Below is a small trained network, with its code and all its weights. Each question gives an input and a class and asks what happens when units are switched off, that is, made to give their printed mean instead of their output.

import numpy as np


def w(rows, s, z=0):
    codes = np.array(rows[::2]) - 128.0
    scale = np.full(codes.shape[1], s)
    scale[-1] = z or s
    return codes * scale


def norm(h):
    return h / np.sqrt((h * h).mean(-1, keepdims=True) + 1e-5)


def f(y):
    return np.maximum(y, 0)


def log_softmax(a):
    a = a - a.max(-1, keepdims=True)
    return a - np.log(np.exp(a).sum(-1, keepdims=True))


def net(x, mask):
    res = np.array(x, float).reshape(1, 2) / 4 @ E
    u = 0
    for l in range(2):
        y = f(norm(res) @ A[l][:, :-1].T + A[l][:, -1])
        res = res + np.where(mask[u : u + 3], y, B[l][:, -1]) @ B[l][:, :-1]
        u += 3
    return log_softmax(norm(res)[-1] @ U[:, :-1].T + U[:, -1])


A, B = {}, {}
E = w([
[152,253,141,135,175,240,152,175,96],'x0',
[127,170,235,189,143,126,46,210,179],'x1',
],0.0062)
A[0] = w([
[97,131,229,153,132,141,54,152,204,2],'L0N0',
[51,157,249,215,139,111,62,175,197,92],'L0N1',
[143,140,170,147,165,118,130,188,149,69],'L0N2',
],0.012,0.0067)
B[0] = w([
[242,161,55,163,232,109,164,161,90,203],'L0N0',
[184,121,172,85,174,217,184,251,194,254],'L0N1',
[155,39,153,150,164,57,190,62,97,171],'L0N2',
],0.011,0.016)
A[1] = w([
[116,165,84,108,136,139,127,88,117,2],'L1N0',
[135,177,176,115,186,193,182,254,178,135],'L1N1',
[155,94,166,83,134,142,146,88,96,230],'L1N2',
],0.0095,0.0016)
B[1] = w([
[201,78,154,161,108,125,146,139,137,146],'L1N0',
[8,81,76,77,146,82,40,149,242,249],'L1N1',
[136,208,169,144,182,166,93,190,153,159],'L1N2',
],0.013,0.019)
U = w([
[203,82,103,96,188,136,252,154,159,211],'0',
[43,109,118,66,109,67,61,138,188,221],'1',
[167,148,165,168,157,126,40,166,184,188],'2',
[71,127,158,179,61,158,139,118,86,27],'3',
[114,135,143,177,56,148,140,105,94,27],'4',
[83,133,156,146,107,137,169,109,76,2],'5',
[120,149,167,142,60,137,138,100,97,15],'6',
[96,145,154,161,98,120,150,110,83,6],'7',
],0.015,0.0033)

Each question gives the input, the list of numbers given to net, and the class t.
The units are the neurons (one row each of A and B). Each row of codes is followed by its name. A weight is (code - 128) times the scale printed after its matrix; where a second scale follows, it is the last column's (A, B and U).
mask holds one flag per neuron, layer by layer. A switched-off neuron (its flag False) gives its mean, the last column of its row in B, instead of its output. The means were averaged over made-up inputs and are rounded, as every weight is.
A unit's drop is (log p(t) with every unit on - log p(t) with that unit switched off) / (log p(t) with every unit on - log p(t) with every unit switched off).
The circuit of an input: a set's keep is (log p(t) with only the set's units on - log p(t) with every unit switched off) / (log p(t) with every unit on - log p(t) with every unit switched off). Starting from all 6 units, units are removed one at a time, each time the one whose removal leaves the highest keep (on an exact tie, the one counted first), for as long as the keep stays at least 0.8.
circuit, biggest first: the units of the circuit, biggest drop first
k most important neurons: the k neurons with the biggest drops, biggest first
top k neurons in layer l: the k neurons of layer l with the biggest drops, biggest first
drop of u: that unit's drop, to one decimal
input [2,0], class 2: circuit, biggest first	(L0N1 L1N1 L0N0 L1N2)
input [8,-4], class 1: most important neuron	(L0N2)
input [2,4], class 0: top 2 neurons in layer 0	(L0N0 L0N2)
input [-1,-1], class 2: 2 most important neurons	(L1N1 L0N1)
input [-2,-2], class 2: 4 most important neurons	(L0N0 L1N1 L0N1 L1N2)
input [1,-1], class 2: 3 most important neurons	(L0N1 L1N1 L1N0)
input [7,6], class 1: 2 most important neurons	(L1N1 L1N0)
input [2,-2], class 2: 4 most important neurons	(L0N1 L1N1 L1N0 L0N0)
input [1,-3], class 2: 2 most important neurons	(L0N1 L0N0)
input [3,0], class 2: 3 most important neurons	(L0N1 L1N1 L0N0)
input [0,0], class 2: 4 most important neurons	(L1N1 L0N1 L0N0 L1N0)
input [4,5], class 0: 3 most important neurons	(L0N0 L0N2 L0N1)
input [-2,0], class 2: 3 most important neurons	(L1N1 L0N1 L0N0)
input [6,3], class 1: circuit, biggest first	(L1N1)
input [-4,4], class 0: top 2 neurons in layer 0	(L0N0 L0N1)
input [7,8], class 0: 4 most important neurons	(L0N0 L0N2 L0N1 L1N2)
input [6,-3], class 1: drop of L1N0	0.0
input [5,-1], class 1: drop of L0N2	0.3
input [7,-3], class 1: drop of L0N2	0.5
input [6,8], class 0: circuit, biggest first	(L0N1)
input [5,6], class 0: drop of L0N0	0.8
input [6,7], class 0: 4 most important neurons	(L0N0 L0N2 L0N1 L1N2)
